In the rows, zero is written as 128.
Facts:
bratril: pustos a
brazu: norek rotra; kudre klatak, griso; pustos b
breklus: pustos a
brilik: norek dregal; pustos b
brilon: norek bustom; kudre palas; pustos a
briplo: kudre fuzal; pustos b
britil: norek daskikli; pustos a
brurol: kudre nemidon; pustos a
bruse: norek nani; pustos b
bruskufi: kudre grinira; pustos a
buflur: kudre bustom; pustos a
buplel: kudre geger, plibudos, plubraril; pustos a
bustom: pustos b
buvizam: norek nutu; pustos a
dagam: kudre pesopul; pustos b
daklos: norek pakem; pustos a
daskikli: norek bruse; kudre dregal; pustos a
dedru: norek gufimor; pustos a
dodogra: pustos a
drabon: norek tronum; pustos a
dregal: norek buvizam; kudre skatu, buvizam; pustos a
drestan: pustos b
dretu: kudre klatak, feplodrim; pustos b
driskel: kudre tavos; pustos a
drusir: norek mesten; pustos b
dubek: kudre plikos, pluplobrir; pustos a
faba: kudre plubraril; pustos b
farin: kudre skikli, feter; pustos b
feplodrim: kudre tepuflur, zonam; pustos a
feter: norek raton; kudre dodogra, kloku, plubraril; pustos a
fibres: norek mabre; pustos b
fleklan: kudre faba; pustos a
fleklu: norek mabrodil; pustos b
fleko: norek plubraril; pustos b
flizi: norek kotol; pustos b
flosus: norek puplur; pustos a
fludrefol: norek klatak; kudre kloku; pustos b
flunos: norek vomo; kudre farin; pustos a
flusok: norek lestumos; kudre rofun; pustos b
folenis: kudre kotol; pustos b
fomubrak: norek keres; pustos a
fuzal: norek fleko; kudre dregal, skatu, buvizam; pustos b
gaples: norek topemol; pustos a
geger: kudre rurem, kloku; pustos b
giplum: pustos a
gitok: kudre dregal; pustos b
gitrul: norek stiliten; pustos a
gitus: norek plaskas; pustos b
gotruk: kudre drestan, brilik; pustos a
grinira: norek kunaval; pustos b
griso: pustos b
grituzan: kudre lestumos, rofun; pustos b
grodrem: kudre sakon; pustos b
gruna: kudre dregal, buplel, pligur, nemidon; pustos a
gufimor: norek gitrul; pustos b
kegan: kudre tufu, stugus, veplek; pustos b
keres: pustos a
kiplenes: norek sobar; pustos b
kladrulil: kudre tronum, pligur; pustos a
kladur: norek fleklu; pustos b
klatak: norek stimu; kudre feter, dedru; pustos b
klefle: kudre remim; pustos a
kloku: pustos a
klopul: kudre volar; pustos a
kluseves: kudre klatak; pustos a
koplife: norek gitus; kudre lestumos; pustos b
kotol: kudre ploklu, plubraril; pustos a
kunaval: norek treker; kudre skikli; pustos a
lestumos: norek fludrefol; kudre dodogra; pustos a
lokli: norek nekim; kudre stugus; pustos b
loler: kudre pofleran; pustos b
lople: kudre rurem; pustos a
ludem: norek dretu; pustos b
ludral: kudre raton; pustos a
luflir: pustos b
lugin: norek tritrem; pustos a
mabre: norek zupli; kudre flosus; pustos a
mabrodil: norek feplodrim; pustos b
mesten: norek feter; pustos a
milum: norek pluplobrir; pustos b
miva: norek fuzal; pustos a
nani: norek plona; kudre grodrem, koplife; pustos b
nekim: norek stugus; pustos b
nemidon: norek sogum; pustos b
nistam: kudre lestumos, briplo; pustos a
nutu: norek flizi; kudre plikos, griso; pustos a
pakem: norek kladrulil; pustos b
palas: norek grinira; kudre reditros; pustos b
palom: pustos a
pesopul: pustos a
pizu: pustos a
plabo: pustos b
plaskas: pustos b
plibudos: kudre skezun, dubek; pustos b
pligur: pustos a
plikos: pustos b
ploklu: kudre skuba; pustos a
plona: norek poflem; kudre kladrulil; pustos a
plozul: norek giplum; pustos b
plubraril: norek tigrem; kudre skuba; pustos a
pluplobrir: norek pizu; kudre geger, tinulom; pustos b
poflem: pustos a
pofleran: kudre dodogra; pustos a
puplur: pustos b
rabolam: kudre tinulom, dedru; pustos a
raton: norek milum; kudre skuba, dregal, pakem; pustos a
reditros: norek stadral; kudre geger, lestumos, griso; pustos a
remim: pustos b
reskal: pustos a
rofun: norek vofis; pustos a
rotra: pustos b
rurem: kudre skaskon, dodogra; pustos a
sakon: kudre klatak, remim, dubek; pustos a
skaplek: kudre sogum; pustos b
skaskon: pustos a
skatu: kudre skuba; pustos a
skezun: pustos a
skikli: pustos a
skuba: norek drusir; pustos a
sobar: pustos b
sogum: pustos b
soza: pustos b
stadral: kudre kloku, nemidon, flunos; pustos b
stagrik: norek tazak; kudre plubraril; pustos a
stegi: kudre plikos; pustos b
stiliten: pustos a
stimu: norek gitok; kudre geger; pustos b
stokom: norek plabo; pustos a
stugus: norek stutrol; kudre pesopul, pluplobrir, stutrol, daklos, nemidon; pustos b
stutrol: norek zesi; kudre tinulom; pustos a
tanu: norek fomubrak; pustos a
tavos: norek gaples; kudre nistam; pustos a
tazak: kudre nutu; pustos a
teplu: kudre tanu; pustos b
tepuflur: norek koplife; pustos a
tigrem: norek volar; kudre stugus, skezun; pustos a
tinulom: norek briplo; kudre fuzal; pustos b
topemol: norek veve; pustos b
tratrem: norek soza; pustos a
treker: norek bratril; pustos b
tritrem: norek pesopul; kudre kotol; pustos a
tronum: kudre skezun, buvizam; pustos a
tufu: kudre plibudos; pustos b
vemel: kudre brazu; pustos b
veplek: norek remim; pustos a
veve: norek lokli; pustos b
vofis: pustos b
volar: norek lugin; pustos a
vomo: norek breklus; pustos b
zesi: kudre griso; pustos b
zitipok: kudre pesopul, palom, tavos, tronum; pustos a
zonam: pustos a
zupli: norek brazu; pustos a

Known rows:
plona: [154 118 147 134 143 124 130 119 115 107 119 127 128 120 135 119 111 128
 107 124 134 127 126 120 120 115  91]
pesopul: [121  99  76 204 119 126 150  48 140  93  97 131 126  73 170 115 113 137
 160 163 120 111 135  88 207 142 105]
raton: [153 101 165 137 159 122 141 134 147  88 175 137 108 105 116 142  75 108
 151 139 134 139 120 125 128 107 114]
tronum: [145  91 139 148 166 130 167 141 134  89 117 140 134 102 129 141 115 122
 127 126 123 129 136 114 129  98 104]
gaples: [ 80 121 151 102 173 143 118 110 110 159 153 145 109  91 146 131 142 151
  86 136  76 156  75 192 157  55 150]
buvizam: [124 115 123 101 141 133 141 100 120 148 147 160 110 113 155 134 101 136
 136 144 148 124 119 109 127 119 103]
plikos: [ 92 154  98 131 117 123 120 127 128 153 132 132 143 147 126 117 166 123
 125 131 121 128 127 109 116 144 149]
vemel: [132 137 127 126 112 113 115 143 127 122 127 125 154 168 111 137 152 115
 116 119 100 135 145 120 122 147 119]
reskal: [128 124 120 113 134 136 130  95 113 153 126 143 115 116 167 129 104 143
 132 130 146 119 119 120 129 123 115]
klefle: [152 118 150 136 142 128 123 113 113 112 116 122 125 125 136 119 116 133
 103 124 135 126 120 121 119 114  95]
gufimor: [102 150  97 113 108 119 119 127 129 159 143 141 141 148 136 130 146 122
 138 132 118 131 135 118 126 151 142]
pofleran: [189 129 135  99 109 127 133 140 115 113 114 113 122 102 140  96  94 130
 103 129 147 132 139 173 143 125  82]
grinira: [101 151  97 112 106 121 118 128 130 161 144 140 141 150 135 131 146 123
 137 132 119 131 134 119 126 149 144]
flosus: [110 117 148 121 133 155 124 104 129 147 122 131  83 109 121 131 122 159
 138 141 159 116 100 138 138 117 148]
keres: [118 110 104 147 156 140 158 118 127 131 114 135 129  85 165 129 111 138
 149 125 140 119 125 128 135 106 141]
rurem: [172 112 144 121 126 136 136 160 123 104 102 109 119  89 120 110 100 139
 116 121 153 130 130 180 158 127 108]
fuzal: [165 112 131 111  92 113 160 169 172  92 163 167 116 171  60 148 108  89
 182 163 191 112 176  36 105 207  80]
dretu: [137 140 107 143 120 110 137 141 130 111 117 114 169 157 131 126 159 103
 115 114  85 135 159 113 112 124 126]
gotruk: [162 119 150 121 132 130 133 104 119 114 119 122 117 126 141 123 109 130
 110 129 128 124 131 126 119 105  97]
milum: [107 156  90 118 106 120 131 125 134 153 141 132 139 142 139 116 152 116
 138 137 114 130 139 121 118 135 150]

Rows:
No name comes twice in this set of rows, the named rows included.
[164 109 158 106 138 127 148 116 132 105 153 147 106 125 125 127 101 118
 114 148 130 133 130 112 117 105  81] => daskikli
[113 144 146  86 153 113 117 182 112 146 150 136 166 168 117 147 167 111
  80  99  69 159 128 161  94  97 137] => lokli
[207 131 157 182 101 110  86  74 146  84 176  89 103 133 155 134   6 102
 204 116 175 109 144  94 122 177 112] => plubraril
[170 130 181 126 122 126  83  96 116 120 151 105 101 144 137 134  75 132
 128 114 135 131 113 146 123 127 113] => stagrik
[167 105 125 184  97 111 106  38 128  75 116 117 122 119 156 120  92 127
 132 152 108 120 138  92 196 156  64] => tritrem
[ 70 159 117  81 139 116 103 136 111 178 174 149 149 143 141 131 172 124
  87 130  52 167 101 174 138  94 150] => topemol
[130 145 142  85 158 121 146 203 116 147 129 128 168 174 113 143 168 109
  91  87  99 145 145 145  45  85 151] => stugus
[138 133 122 119 107 122 132 193 141 107 114 116 144 127  81 120 155 119
 116 127 122 139 146 164 152 151 132] => koplife
[161 103 146 120 134 139 146 157 127  98 101 125 117  96 109 120 116 139
 110 129 146 129 131 160 153 119 101] => nistam
[143 112 145 141  94 165 132  99 147 134  92 118  61 125  96 134  96 157
 190 144 243  74 126  86 120 182 144] => miva

Now the same nodes, written a new way:
Known rows:
skikli: [131 127 135 151 116 128 121 140 134 135 126  95 123 117 150 131 107 107
  98 100 149 154  88 145 114 118 149 138 125 148 116 108 128 133 140 126
 121 121 129 120 127]
lestumos: [ 97 136 170  82 148 193 133  74 136 122 193 124  56 135 140 190 152  41
 164 158  99  84 117 115  63 169 136 122  93  70 150 159  58 169 119 244
 110 150 130  54 116]
tritrem: [111 106 114 111 132 160 156 157 129 110 149 144 126 131 144 102 121 119
 121 170  80 162 128 104  92 121 115 131 135 142 112 143  73 133 115  86
 132 104 113 115 115]
poflem: [128 126 134 151 105 123 122 126 128 142 126  97 119 112 144 133 107 113
 104  99 150 152  92 150 108 120 144 145 115 150 127 109 128 132 132 133
 121 119 133 108 126]
gruna: [125 128 125 138 117 123 118 138 111 159 131  99 124 127 114 140 131 113
  72 114 133 127  89 159 100 125 146 140 120 135 130 135 121 115 159  90
 101 132 127 122 137]
tronum: [135 133 123 148 117 120 115 145 118 167 122 104 125 126 114 146 128 118
  65 108 132 120  89 161 101 132 139 136 127 137 121 132 117 116 160  88
 104 130 130 126 139]
buflur: [122 130 133 154 117 127 123 130 121 149 129  98 115 112 133 136 125 110
  97 118 136 145  89 144 106 116 151 134 129 151 124 123 127 124 142 119
 114 118 135 117 129]
kunaval: [130 123 116  82 115 131 136 116 126 130 142 128 122 133 152 135 117 121
  98 139 109 121 128 107 103 160 109 133 156 117 118 142  96 155 121 139
 145 119 128 113  95]
giplum: [123 125 134 156 114 127 122 138 125 141 127  97 124 113 145 133 111 109
 102 101 149 157  92 150 112 118 150 138 120 155 124 111 131 131 131 127
 121 119 132 113 132]
driskel: [121 132 136 155 119 129 125 127 121 156 131  99 110 110 126 137 130 110
  98 122 132 141  95 143 101 113 150 133 130 152 128 125 125 120 143 119
 110 117 135 114 134]
klopul: [123 130 134 153 119 126 124 129 123 147 131  98 115 113 133 135 126 110
  99 117 137 145  90 142 105 113 148 134 130 151 124 122 126 122 143 118
 113 118 134 118 131]
dodogra: [132 140 158 144 140 157 123 127 139 103 143  81  90 133 159 141 133  58
 106 103 165 150  86 146 105 103 170 129 120 120 142 134 110 138 146 150
 122 137 124 109 133]
tinulom: [146 145 101 124 139 115 120 118 109 134 108 186 148 151  78 151 161 164
 124 137  96  83 165 138 138 152  88 112 111 101 140 169 118 113 131 100
 142 129 129 137 162]
nani: [152 135 124  86 106 110 127  75 131 123 124 156 113 128 116 127 123 149
 179 142 114  79 178 117 133 154  85 141 123  83 147 146 115 143 114 170
 133 143 147 132 107]
fludrefol: [110 120 117 102 107 133 106  57 141 110 165 180 138 159 133 173  92 118
 219 139  76  43 117 103 116 179  56 134  65  47 106 125 105 139 150 217
  96 144 119 125 141]
vomo: [142 126 122 107 134 127 131 129 137 103 117 164 143 144 129 119 122 150
 165 126 127 116 170 116 159 146 102 124 120 102 132 127 137 139 105 143
 149 137 123 136 126]
geger: [141 159 119 186 145 122 106  67 123  85 123 136 126 150 107 147 166 115
 159 139 117 112 106 127 135  66 119 103 108 122 148 168 135 100 168 132
 122 110 141 157 183]
fleko: [148 114 124 129 148 163 155 199 159  69 124 192 124 145 130  75 113 142
 189 155  93 149 186 111 135 120  90 130  96 103 113 129  77 126  96  80
 143 126 108 141 143]
puplur: [144 133 139 163 129 116 117 133 138 116 109 129 133 127 119 119 120 136
 164 105 157 128 131 148 158 104 134 132 100 120 136 110 159 113 138 131
 116 138 133 149 151]
bustom: [144 133 139 166 128 117 114 134 140 115 108 128 133 129 117 118 119 137
 164 101 158 129 135 147 160 105 134 133  99 124 137 108 160 113 132 131
 117 140 134 150 150]

Rows:
No name comes twice in this set of rows, the named rows included.
[142 142 118 178 123  98 112 109 134 134 109 136 140 129 101 130 133 154
 151 130 119 102 122 129 145  92 110 122 127 133 120 129 151  95 164 109
 105 120 142 176 157] => plibudos
[147 135  99  47 217 203  91 157  72  41 191 104 152 184 181 193 210  96
 118 148 113 119  45  52 116 124 169 100 204 135  89 153 158 124 172 144
 125  99 124 143  51] => feter
[ 71 111 127 103 137 122 159 130 146 144 137 130 154 141 152 138 117 114
  69 135 124 147 141 108 141 167 135  98 161 129 121 127 117 160 101 146
 179 133  90 102 141] => gaples
[146 148 135 162 137 117 110 129 118 148 110 140 122 129  72 140 159 140
 135 117 137  94 143 168 139 117 134 127  93 111 155 144 141  95 147 104
 101 152 138 142 170] => briplo
[ 83  87 134  89 107 133 134 132  78 167 158  85 142 109  98  99 131 128
 105 151 143 148 101 166 102 114 182 164  98 150 157 116 153 101 134  76
  70 164 116 108 101] => skatu
[ 96 129 131 104 140 139 150 122 123 155 144 131 120 123 127 143 145 116
  89 153 106 132 144 113 110 157 136 110 154 135 134 147 100 148 106 140
 153 126 120  97 125] => tavos
[124 133 130 158 118 125 122 129 121 154 127 101 117 115 126 139 129 113
  91 118 130 139  92 147 102 115 145 132 129 154 123 128 122 121 148 114
 112 115 131 119 136] => zitipok
[141 115 115  48  99 126 132 120 106 167 138 130 118 133 115 140 120 128
  75 130 117  88 143 146  89 194 109 155 126  88 140 156  85 149 125 114
 118 154 125  95  88] => daskikli
[139 140 122 172 126 104 113 106 128 124 114 134 139 130 104 127 135 145
 154 129 125 112 119 134 146  89 116 123 115 129 130 130 151  95 159 113
 107 125 139 166 160] => tufu
[113 123 129 148 116 127 122 117 117 139 137  94 126 118 136 130 126 110
 102 126 130 149  83 137 104 103 147 134 128 155 126 126 130 118 150 114
 108 117 133 122 128] => fleklan
[135 149 154 146 149 156 117 107 135  99 150  80  83 143 149 157 155  48
  98 125 150 135  76 139  93  90 168 122 128 111 147 159  98 132 165 148
 116 133 131 114 144] => rurem
[126 105  96  15 190 195 100 221  30 137 172 128 179 143 108 173 205 167
  99 137 124 118  99 116 116 185 184 132 151 158 112 119 195 110 119  88
 103 134 119 102  40] => raton
[142 139 152 105 134 109 147 135 167 174 127 137  90  98 113 108 129 166
 187 175  99  69 193  72 150 144 106 128 197 116 105 114 123 124 124 150
 107 150 155 173  82] => brazu

The same nodes again, as new rows of numbers:
Known rows:
miva: [142 183 101 170 201  79  81 121  85 165  99 170 147 104 126 199  69 151
  60  63 142 121 127 233 218 128  70 130 111  88 161 109 120  97 106 134]
kladrulil: [105 144 140 124 132 153 106 123 124 143 137 122 125 109 114 118 136 124
 137 151 131 121 141 133 112 128 153 128 109 141 118 132 125  99 153 156]
driskel: [129 134 113 143 137 145 124 126 138 122 132 130 126 120 116 124 131 112
 119 141 127 121 130 136 125 141 123 126 124 124 130 136 122 135 130 141]
gitus: [120 120 130 123 115 112 124 134 126 127 125 127 131 127 150 145 122 128
 139 123 125 141 126 133 132 126 133 133 134 128 125 128 139 135 136 116]
flosus: [155 123 104 121 146 106 126 132 142 115 136 142 147 127 120 124 136 131
 104  96 144 138 126 123 138 129 115 117 150 127 138 135 121 155 105 118]
grodrem: [142 125 147 124 113 121 138 129 110 131 120 127 105 145 141 132 119 130
 132 134 122 133 119 120 130 124 121 128 119 126 124 117 129 128 128 120]
vofis: [ 99 132 132 122 104 121 112 129 117 142 119 111 131 118 154 144 126 132
 156 148 125 134 132 131 116 131 145 142 123 147 118 124 142 110 155 124]
reskal: [128 133 113 121 134 122 113 133 133 131 136 119 142 116 124 127 136 135
 126 122 135 128 135 129 128 131 125 131 129 139 135 133 127 137 127 130]
dretu: [105 141 156 116 108 137 134 138 109 141 126  90 115 130 146 136 118 140
 160 157 118 118 126 128 130 114 130 150 100 146 121 114 137 112 141 122]
plibudos: [139 121 159 123 116 126 135 125 117 133 124 145 103 140 132 131 121 120
 119 131 122 143 125 127 125 130 137 119 120 114 112 126 131 123 139 135]
rabolam: [140 142 137 125 144 145 127 130 124 132 147 117 124 130 112 118 128 127
 126 136 121 113 130 125 133 119 125 129 108 127 129 126 119 129 119 137]
folenis: [117 131 142 143 127 144 131 133 115 125 135 128 135 142 136 144 118 117
 148 129 111 115 119 128 125 108 142 132 131 109 119 123 128 132 114 113]
griso: [144 114 128 126 108 110 138 119 107 145  92 138 104 151 145 132 128 141
 126 138 127 142 116 101 116 138 111 121 131 122 128 114 132 118 133 125]
buvizam: [132 130 129 125 147 134 112 113 124 139 127 161 134 133 106 112 135 129
 120 119 135 120 132 114 108 123 146 111 145 116 126 126 118 107 122 146]
brilik: [151 106 124 125 126  94 141 133 140 107 128 152 136 140 139 145 124 123
 112  86 131 150 114 127 140 125 123 121 157 110 129 130 127 162 109  99]
flusok: [153 109 115 150 125 118 159 140 149  99 125 143 121 142 138 143 116 106
 113 107 123 137 109 136 148 138 110 125 144  99 129 133 125 172 112 107]
lestumos: [131 125  98 146 137 137 146 121 143 123  97 133 120 135 116 112 134 131
 112 137 139 118 123 115 123 145 103 125 142 125 142 129 122 125 123 134]
stagrik: [149 133 121 145 158 147 138 127 134 115 150 137 142 143 102 120 126 118
 114 108 124 107 123 126 135 109 124 121 139 101 134 130 113 147  89 126]
plubraril: [108 174 120 164 184 111 103 122 100 191  91 173 148 110 117 171  87 167
 110 118 127  93 112 187 165 117 107 115 125  94 161  94  90  69  96 148]
plozul: [147 113 129 127 123 102 138 137 134 108 134 145 134 139 143 144 121 122
 120  95 126 145 117 133 144 123 125 122 143 113 125 129 128 160 112 103]

Rows:
No name comes twice in this set of rows, the named rows included.
[150 113 137 121 152 120 143 117 146 105 134 160 125 133 100 101 130 128
  85 101 145 135 131 131 143 130 126 112 138 114 129 133 114 129 118 138] => daklos
[153 114  88 144 143 120 140 124 148 114 110 148 134 134 118 117 135 125
 101 108 136 128 123 122 131 142  98 117 156 118 140 134 119 147 112 126] => rofun
[114 129 144 115 106 121 121 122 100 157 104 121 109 138 149 133 128 149
 148 149 127 132 129 106 109 130 133 131 118 144 122 110 141  94 148 129] => remim
[121 120 118 124 141 131 143 118 134 125  99 136 128 136 115  98 136 147
 113 133 145 119 132 115 130 131 113 129 141 140 141 121 121  98 121 134] => kloku
[ 81 195  97  90 186  94 122 149 115 144 116  89  94  95 150 126 127  88
 117 106 126  83  98 100  68 163 175 171 122 163 102 116  94 118 185 119] => pizu
[123 120  99 145 135 134 146 118 135 126  90 136 126 134 119 105 138 137
 118 138 140 115 128 115 120 146 106 127 147 131 143 124 125 109 125 131] => dodogra
[137  98 157 120 134 107 159 119 138 103 106 168 121 149 126 113 119 135
 102  96 140 145 119 130 144 120 134 119 152 107 125 122 123 117 119 119] => nemidon
[ 81 113 160 101 109 104 148 162 221 204 124 165 124  57 115 123 129 194
 167 218 122 120  69 133  93 162 188  69 135 142 161 105  11 102 112 168] => pesopul
[124 127  99 141 135 137 142 122 142 122 104 126 129 126 118 111 131 133
 119 139 137 117 127 123 127 143 105 132 137 130 141 126 127 120 126 133] => skaskon
[117 122 146 135 119 135 162 129 137 111 118 120 116 141 136 127 115 127
 130 133 121 123 121 136 145 124 123 138 122 123 124 124 128 125 128 115] => fludrefol
[127 124 168 127 118 133 138 132 127 117 138 128 105 126 131 132 113 112
 127 131 119 141 126 149 139 126 141 127 107 118 111 130 129 134 141 133] => kegan
[107 158 119 102 161  86 142 147 117 119 113 116 101 123 161 144 117  89
 116  91 120 109  95 114  97 147 162 157 136 133 103 118 108 140 159 102] => milum

